Each row has a class, written as a number after it.
[ 271 -159  115  399  153 -294 -441 -147  310  453 -192  184 -177 -186
 -101  142  -87 -323  127  -41  -15  -66   96  -12  293  126  210  319
 -192 -266  133  -78  220  644   45  117   25  135  300]  6
[ 268  105    5 -230 -212 -516  210   46  446  -59  -80 -454  -15  -76
  -47  119 -105   93    8 -298  103   71  210 -536  223   79  277   33
  -18  326  194 -203   -1  212  -48 -138  148   58  402]  2
[-543 -227   82   18 -104   24 -650  409 -304  -82  650 -160 -535  128
 -252 -330   19  -64  206 -325   64  436 -279  373 -117 -151  155  265
  192  153 -275 -515  177  157  -37  157  362 -472 -236]  8
[ 291   34   52 -232 -305 -517  192   33  383 -115  -90 -383  -92  -46
   -3  169  -73   30  -34 -290   82   79  255 -546  235   30  275   36
   -3  325  198 -206  -10  158    4 -127  179  164  272]  0
[ 617  -53  105   16 -183 -450  171 -129  225  193   76 -374   71 -221
 -271  196 -113  -86 -131 -364 -266  490  458 -460  471 -184  596   31
  353  276  -27  -69  191  475  -98   69   47  163   95]  5
[-570 -366  227 -331 -200  161 -560  172 -102 -309  519 -316 -426  338
  -77 -261  346 -137  280  112  382  209 -114   51 -243 -214 -213  336
 -188   30 -508 -263   52  128 -360 -231  241  -13 -256]  3
[-484 -225  125  -11  -82   49 -702  334 -269  -33  642 -138 -454  144
 -257 -252  -29  -31  293 -351  -10  339 -205  297 -157  -98  126  263
  132  159 -373 -544  157  202  -49  162  394 -482 -129]  6
[ 663 -277  121  506  222 -371 -418 -141  403  468 -246  213 -157 -116
  114  142 -154 -405  228  -36  122 -424   35   76  204  336   33  169
 -458 -327   49  -55  -42  577   25  150 -186 -179  370]  5
[ 734 -124   75   -1 -141 -512  121 -111  264  196   55 -416   97 -151
 -192  203 -129  -75 -154 -417 -207  374  480 -387  494 -230  617   55
  271  251  -77 -110  223  495  -83   37   89  119   64]  11
[-550 -343   26 -242 -140  261 -899  225 -320  -43  524 -391 -227  349
 -396 -253  164   36  415 -170  -65  219 -284  -95 -192 -254 -114  185
  369  231 -658 -428  412  222  -58   23  163 -656 -321]  10
[ 327   70  -27 -198 -216 -466  135  -41  452  -36 -182 -413  -45  -18
  -94  115 -138   60   33 -344   12  135  227 -558  249   28  319   33
   22  316  146 -243   29  189    2  -99  174   58  373]  4
[ 192   -7   42 -198 -218 -481  146   -1  406  -41 -120 -460  -83  -42
 -100  149  -71    5   59 -335  108  190  317 -580  212   -1  268  -26
  -24  349  168 -231  -55  176  -15  -68  182   79  336]  4
[-537 -343  -66 -237 -123  258 -827  257 -257  -85  487 -497 -261  309
 -347 -271  154  127  457 -138   26  219 -319   31 -221 -268 -113  141
  293  309 -577 -447  375  202   21  -66  181 -538 -238]  1
[-543 -188   89    7  -18   55 -638  360 -236  -39  653 -111 -569  149
 -185 -352   90  -81  329 -386  166  353 -258  283 -186 -229   35  280
  181  157 -355 -534  187  151  -74  -26  383 -571 -191]  3
[ 668 -293  222  528  210 -397 -474 -212  344  495 -147  206 -257 -275
   62  172 -111 -342  177  -65   58 -348  128  -21  161  334   68  114
 -427 -261  102 -108  -17  592  153  179 -150 -132  269]  5
[ 264   30   -6 -204 -169 -502  100   44  438   -4 -134 -447   65  -21
  -45  156 -177   82   17 -377    2   63  221 -463  234   58  298   -9
    8  286  177 -152   16  238  -44  -15  181  106  348]  4
[ 831 -138   -8   30 -103 -490  147 -151  262  221  -85 -444  -10 -208
 -267  197  -95  -89  -60 -389 -240  391  435 -410  541 -298  579  109
  429  319  -22  -56  253  442  -54   30   -1   86   98]  1
[ 279 -244  201  503  221 -323 -458 -148  254  474 -140  116 -281 -157
  -82  160 -100 -332  143  -97   29  -64   93   47  166  215  214  244
 -265 -284  135 -105  166  700  107  110  -27  178  281]  0
[-444 -208  124 -133 -136  145 -747  325 -243 -126  570  -95 -400  160
 -295 -252   15   27  332 -316  -52  321 -262  212 -170 -152  -45  207
  145   79 -392 -569  146  166  -70  108  416 -586 -205]  10
[-542 -303  165 -411 -132  204 -532  242 -112 -352  496 -289 -427  404
 -168 -248  399 -116  315  163  361  207 -170  137 -178 -255 -273  387
 -212   72 -509 -249   44  115 -349 -289  196  -78 -250]  7
[ 195 -160  163  343  275 -225 -480  -76  255  420 -144  184 -136 -206
 -195  107  -73 -318   35  -46   87  -73   65   42  306  152  182  306
 -262 -248  121  -17  244  669   20  126   10  193  265]  6
[ 650 -167   74  -12 -204 -492  194 -142  293  208   13 -382   67 -160
 -209  184  -97  -69  -97 -409 -213  433  469 -420  394 -253  567   14
  368  304  -76 -119  212  453 -118   99   77  113  144]  9
[ 788 -136   74    3 -147 -511  166  -84  280  226   39 -424  138 -167
 -244  217 -118  -66 -150 -375 -291  406  459 -383  490 -233  634   54
  374  226 -105  -23  261  514  -58  121   13  146   23]  0
[-515 -173  158  -50  -91   38 -654  436 -273 -107  722  -45 -556  173
 -312 -341   98  -63  244 -361  100  437 -330  389 -120 -123   62  275
   88  175 -321 -540  117  161  -58  166  382 -566 -189]  7
[ 760 -127   80  -26 -194 -532  110 -190  266  292   48 -399   94 -193
 -255  218 -134 -102  -74 -356 -351  412  497 -466  423 -230  551  -15
  353  253  -74 -162  157  503  -61  126   29   35   94]  5
[ 299  -26   27 -189 -241 -534  206   -7  395  -49  -43 -449  -71  -37
 -113  136 -107   49    4 -306   -1  233  321 -514  224   14  332   41
   20  411  167 -302    1  167  -25  -42  164   82  322]  9
[-593 -317  -34 -206 -144  176 -843  251 -309 -106  527 -430 -352  370
 -390 -288  178   44  410 -112   48  304 -339   89 -179 -197 -110  199
  230  300 -550 -528  313  264   -1  -41  145 -600 -194]  7
[-534 -304  179 -356 -145  261 -542   87 -162 -339  475 -361 -467  461
 -142 -212  444 -131  316  115  384  258 -135   26 -265 -263 -278  350
 -180   57 -588 -318  123  174 -348 -281  177  -98 -297]  10
[ 268 -223  220  393  273 -249 -489  -79  318  417 -120  102 -168 -268
 -160   88 -138 -282   74   -1   73 -108  156   11  220  212  166  271
 -204 -273  133  -62  321  673   83   33  -33  148  247]  3
[ 691  -90   44   55 -116 -548  193  -72  258  185  -20 -424  154 -169
  -99  220  -91  -89 -187 -361 -240  444  464 -453  497 -204  621   63
  353  196  -50   -1  264  442  -62  119   28  147  -19]  5
[ 350  -10   43 -283 -292 -514  229  -27  469  -59  -84 -482   26  -37
  -23  157  -88  123   36 -303   99   -5  251 -484  198   56  268   35
 -128  396   81 -264  -12  210  -31  -54  108   85  335]  2
[ 671 -321  202  546  192 -378 -393 -279  368  492 -161  289 -302 -126
   96  177  -98 -341  358 -107  104 -401   85  -91  104  359   58  172
 -394 -221   81 -172   -6  551   26  182 -121 -138  392]  10
[ 430    7   -7 -247 -339 -476  173  -52  414  -73 -123 -420   -3  -51
  -26  204  -67  112   85 -277  -11  142  268 -557  226  -32  229   15
   32  334  104 -279  -50  211  -66  -82  173   69  315]  1
[ 720 -291  202  564  236 -402 -342 -243  414  538 -219  227 -242 -162
  145  147 -117 -349  282  -66  124 -426   86  -41  133  333   26  136
 -446 -263  134 -139  -50  538  134  123 -192 -178  389]  5
[ 313 -110   79  412  212 -196 -487 -103  294  418 -148  135 -177 -307
  -99   99 -126 -220  157   37   49 -207   -8   71  184  195   88  285
 -247 -207  141  -47  264  687   41  102  -29  180  303]  3
[ 720 -265  121  483  257 -379 -389 -224  391  552 -194  276 -188 -190
   72  199 -162 -343  331  -60   47 -476  138   54  156  303   24  225
 -407 -201   50 -168  -38  586   24  145 -160 -206  426]  6
[-543 -316  151 -354 -215  154 -576  267 -125 -389  523 -352 -436  392
 -142 -276  363 -148  209  111  297  273 -191  157 -172 -242 -249  390
 -233   96 -498 -279  -38   20 -326 -127  199 -193 -328]  9
[  76  -57  -18  600  -57 -273 -458 -246  154  479  -83   91 -535 -344
 -224  247 -233 -326  295   -4 -299  -25   14  348  219  267  260  189
 -321 -143   -3 -199 -206  631   89  205   80  145  501]  0
[ 236 -159  224  433  336 -321 -503  -67  302  426 -145  165 -305 -231
 -131  134 -113 -345   92 -178   80  -48   70   44  251  254  183  302
 -303 -320  139  -83  200  697  -27   73    2  111  280]  10
[ 294 -225  155  399  116 -241 -457 -166  294  417  -78   75 -202 -275
 -168   80  -65 -256   64  -33   16  -30   60   32  173  192  168  303
 -265 -202   97 -122  274  707   28  161  -20  149  256]  3
[-586 -405  -72 -128 -117  163 -836  245 -343  -35  563 -405 -347  349
 -368 -275  131  -13  384 -270 -111  356 -301  175 -161 -249  -22  195
  226  307 -654 -545  270  184  -42   71  226 -687 -292]  9
[ 696 -146   16   38 -208 -461  201 -156  241  221    5 -445   56 -158
 -211  175 -110  -38  -82 -388 -321  431  435 -411  410 -274  608   41
  423  289  -87 -116  228  468 -112   97   70  100  115]  9
[-670 -289  -25 -214 -182  197 -853  267 -336  -55  591 -495 -293  379
 -395 -297   87    4  408 -216   14  359 -325   79 -119 -298  -28  140
  268  331 -556 -498  278  165  -24   35  227 -564 -214]  11
[-540 -328   92 -354 -206  169 -426  174  -81 -328  473 -369 -434  384
 -147 -260  385 -136  297   91  356  326 -205  248 -166 -217 -169  451
 -222   94 -499 -289   94  143 -424 -106  223  -51 -193]  6
[ 301 -196  203  400  229 -262 -468  -96  304  427 -162  181 -208 -245
 -166  111 -118 -294  103   -6   50  -63   89   22  183  212  182  271
 -213 -299  138  -21  222  678   57  115  -10  190  286]  5
[ 101  -95   29  530 -123 -164 -499 -259  281  426 -112   81 -486 -363
 -206  225 -261 -194  246   52 -254  -77  -29  341  137  234  138  121
 -464 -160  -12 -187 -251  537  120  206   95  154  552]  9
[-542 -256   77 -341 -210  241 -537  184 -175 -367  505 -400 -494  453
 -113 -279  392  -40  322  121  329  323 -274  180 -237 -274 -256  392
 -166   59 -495 -313   15  130 -341 -225  205 -154 -283]  8
[ 231   44   13 -276 -240 -451  183   19  386  -72  -55 -452  -11  -65
 -151  150 -101   96   14 -274   85   83  174 -407  241   84  244   62
 -107  407  209 -182    3  194  -55    5  124  142  357]  2
[ 563   -4   71 -270  -71 -354    0    9  253  279   14 -370 -125 -248
  -14   87 -306  -33  149 -487   17 -188  277 -542   68 -258  375 -246
  384  371  -97 -303  270  384 -174 -130  155   62  333]  11
[-523 -288  -50 -288 -204  318 -884  218 -264  -85  469 -378 -216  314
 -341 -272  142  144  524 -124   48  192 -339    6 -188 -356 -132  216
  261  266 -739 -479  290  165   -8  -37  264 -610 -206]  6
[ 262 -109  117  451  254 -271 -378 -205  242  503 -190  196 -306 -251
 -211  131 -111 -337  131 -118   47   30   73   89  243  193  173  277
 -186 -186  176 -158  184  664   49  105  -33   43  429]  6
[-564 -288  133 -387 -222  121 -524  110 -137 -349  567 -441 -471  442
 -151 -254  385  -78  267  106  260  277 -189   82 -175 -279 -179  402
 -166  142 -449 -363   46  176 -359 -230  208  -72 -253]  2
[-621 -373    5 -235 -209  229 -895  277 -320  -92  580 -451 -282  314
 -451 -246  107   24  428 -111  -55  319 -218   34 -129 -255  -40  177
  289  304 -663 -473  290  198  -46   31  182 -602 -294]  11
[-450 -245  162  -68 -107   70 -735  393 -257 -102  617 -132 -469  208
 -214 -272   32  -73  321 -365  107  345 -286  206 -184 -139   -6  197
  146  121 -303 -510  187  148  -68  117  362 -509 -244]  10
[ 649 -146   46   20 -180 -474   68 -138  193  251   49 -383   26 -251
 -224  158  -91  -95 -120 -356 -288  386  441 -486  417 -258  547   36
  275  224 -111 -155  137  393  -44   58  117   40   25]  3
[ 529  -54   64 -225  -42 -403  -41  -26  256  314  -26 -395 -165 -210
  -89   70 -264 -150  139 -512   96 -207  298 -558   49 -231  412 -172
  431  432  -90 -295  335  416 -165  -47   69  -12  335]  4
[-565 -283  -36 -172 -142  158 -823  227 -264   -7  554 -420 -313  363
 -435 -281  128   33  452 -227  -62  377 -349  109 -123 -187    2  199
  209  286 -634 -472  259  282  -53   -2  183 -569 -129]  7
[ 309   34   -6 -138 -215 -481  208  -70  351   61 -115 -395  -40  -85
 -142  138 -152   37   42 -316   21  159  234 -470  227   79  325   20
  -68  358  191 -211 -112  183  -19   22  160  145  457]  8
[ 647    9   37 -323  -16 -276    9  -49  277  220   -6 -447  -56 -174
  -39   94 -293   56  178 -455   43 -222  225 -546   17 -239  382 -143
  361  364 -193 -306  384  526 -267 -187  105  105  384]  2
[-486 -316  120 -410 -128  215 -547  168 -123 -353  508 -332 -421  402
 -161 -244  394  -96  255   85  323  215 -188  102 -259 -242 -285  371
 -166   97 -554 -299  128  171 -399 -223  178 -130 -302]  10
[-520 -287  191 -412 -180  183 -515  240 -102 -403  527 -373 -316  449
 -139 -258  371 -100  216  114  353  299 -198  165 -177 -213 -238  338
 -207   33 -498 -215   56  121 -319 -162  197  -40 -301]  0
[ 678 -168   81  -13 -211 -569  207  -46  308  238   -6 -430  113 -141
 -189  185  -88  -63 -175 -389 -178  393  377 -365  450 -171  620   15
  309  205   -3  -61  278  490  -64  132   23  134  108]  7
[ 211 -240  138  410  289 -252 -489 -164  251  428 -156  161 -195 -206
 -164  131  -36 -269   84  -19   14  -30  119  -29  228  204  199  312
 -218 -268  139  -12  277  670   58   71  -11  194  218]  8
[  90 -198   63  597  -42 -255 -508 -249  233  513 -104  117 -510 -319
 -204  246 -244 -290  331    4 -274  -58   20  260  132  298  148  119
 -439 -242   49 -205 -280  601   72  206  107  126  522]  10
[ 705  -14   98 -225   23 -342   61  -97  229  307    1 -415 -146 -211
   40  135 -274  -34   55 -584   46 -245  237 -550   16 -247  332 -216
  239  370 -141 -356  273  418 -209 -129   86   48  328]  10
[-542 -213  146   21 -117   40 -629  363 -246  -35  673 -203 -519  141
 -254 -287  -55  -45  267 -341   53  396 -246  363 -162 -220  143  198
  206  119 -259 -494  122  190  -44   55  381 -420 -100]  2
[ 650  -68   18  -25 -182 -540  231 -152  296  240   31 -485   62 -199
 -186  191  -94  -31 -116 -364 -280  360  404 -395  423 -232  599   45
  335  259  -51  -77  183  504 -149   94   21  129  138]  2
[  57  -90   35  561 -113 -170 -458 -208  278  411 -136  132 -488 -373
 -198  212 -238 -233  306   93 -168  -74  -14  303  139  308  146  127
 -362 -218   48 -116 -201  614  105  149   75  159  558]  5
[ 146 -102   65  499 -119 -140 -534 -240  263  461  -92   39 -463 -326
 -253  270 -293 -210  315   96 -211 -158  -47  364   97  283   31  121
 -461 -189    8 -222 -216  564  124  210   11   56  548]  10
[ 657 -404  140  517  188 -419 -338 -253  406  492 -225  123 -214 -157
  138  175  -95 -337  360   11   98 -454  113    0  190  284   49  167
 -436 -231   67  -96  -58  566   38   92 -145  -77  404]  2
[ 263 -184  185  451  229 -284 -476 -212  277  494  -92   25 -298 -271
 -171  173 -111 -281  103  -56  -86  -42  109   34  233  161  239  287
 -268 -245   87  -95  197  710   44   78  -72  158  283]  2
[ -26  -99   42  526  -24 -155 -522 -268  222  462 -113  145 -448 -313
 -249  220 -220 -239  340   16 -197  -77  -52  263  101  352   77   74
 -502 -210    5 -174 -300  612   37  173   92  160  594]  10
[ 329    8   66 -215 -228 -465   57   -4  334  -44  -37 -419  -76 -127
  -73  181 -126   42  -42 -330   42   85  234 -560  182   66  260   -1
  -11  343  184 -207  107  125   19  -19  168  121  236]  10
[ 253   92    5 -207 -309 -478  141  -22  376  -95  -38 -495   -4  -12
  -51  156 -133   69 -105 -289   70  175  218 -500  263   44  258   41
 -107  355  179 -277   -5  196   -1 -100  178  128  338]  3
[-564 -317  -72 -223 -168  239 -825  238 -288  -81  497 -440 -256  369
 -342 -336  137   89  474  -96   -3  272 -320   37 -196 -289 -116  205
  336  263 -646 -486  255  211  -42  -68  161 -646 -216]  8
[ 735 -256  139  523  205 -347 -394 -266  396  541 -249  266 -176 -198
   92  134 -157 -313  298  -48   44 -440   58   93  173  324   11  181
 -417 -301   21 -123  -97  587   53  156 -159 -211  449]  8
[ 679 -223  188  547  236 -304 -329 -267  413  503 -172  331 -178 -138
  103  126  -91 -292  339  -33  149 -465   43    6  124  375   28  168
 -424 -241   74  -62   -6  553   85  138 -187 -136  413]  5
[ 115 -204  101  525  -61 -211 -487 -249  311  429 -108   89 -534 -433
 -142  249 -178 -196  305   -3 -185 -110   28  251  106  290   88  131
 -481 -159   82 -201 -226  559   97  107   56  167  491]  1
[-613 -353  120 -358 -219  227 -567  222  -65 -306  487 -331 -478  454
 -117 -261  330 -143  388  111  348  164 -213  107 -276 -277 -250  312
 -147   83 -502 -303   35  104 -374 -249  219 -127 -217]  4
[ 404   66   -7 -222 -281 -477  100  -33  323  -61 -107 -398  -96  -88
  -63  154 -105   20  -27 -333   47  146  237 -544  218   22  284  -56
   91  372  146 -291   46  215    1  -48  148   51  305]  1
[ 330   61  -11 -227 -301 -484  141  -26  391  -61  -97 -371  -25  -78
  -21  105  -94   79   34 -294   56  138  193 -470  225   51  232   29
  -29  295  116 -274   -5  200  -38  -78  210   71  310]  3
[-629 -278  141 -383 -172  172 -587  191 -117 -336  525 -360 -427  370
 -130 -281  374  -95  269   93  335  307 -204  108 -230 -221 -286  368
 -267   78 -444 -314   26  112 -315 -253  254  -45 -287]  3
[   6   -2   27  512  -14  -93 -482 -310  224  464  -65   86 -469 -383
 -216  213 -261 -124  285   48 -258 -164  -90  324   99  293  120  100
 -413 -140   20 -158 -167  620  101  117   45  197  595]  2
[  11 -191   50  531 -125 -206 -473 -150  272  422 -133  107 -463 -347
 -114  251 -231 -241  316   81 -185 -132   35  263  108  256  124  108
 -396 -217  -28 -175 -214  573  118  148  107  120  465]  5
[ 651 -170   65  -41 -127 -508  158 -157  220  196   42 -384   62 -121
 -244  217  -12  -97 -104 -428 -205  337  438 -478  471 -199  537  127
  280  308 -127 -141  235  460 -173   47   22   24   14]  10
[-539 -374  -12 -182 -199  188 -881  190 -309  -32  489 -442 -302  342
 -292 -258  107   23  462 -196  -60  262 -313   27 -165 -284  -95   73
  298  196 -659 -508  267  185   -4    2  229 -625 -262]  10
[ 670  -34   34 -323  -37 -377  -52   34  330  310  -98 -398  -40 -174
   34   77 -321  -60  106 -503  100 -390  197 -542   24 -299  315 -207
  369  321  -99 -268  328  394 -171 -131  108  -23  334]  4
[ 362 -172  177  427  228 -293 -429 -107  263  421 -137  201 -284 -313
 -169  166  -73 -278   49  -29   26  -90   75   54  297  201  232  305
 -226 -195  161  -53  312  654  109  106  -37  187  243]  7
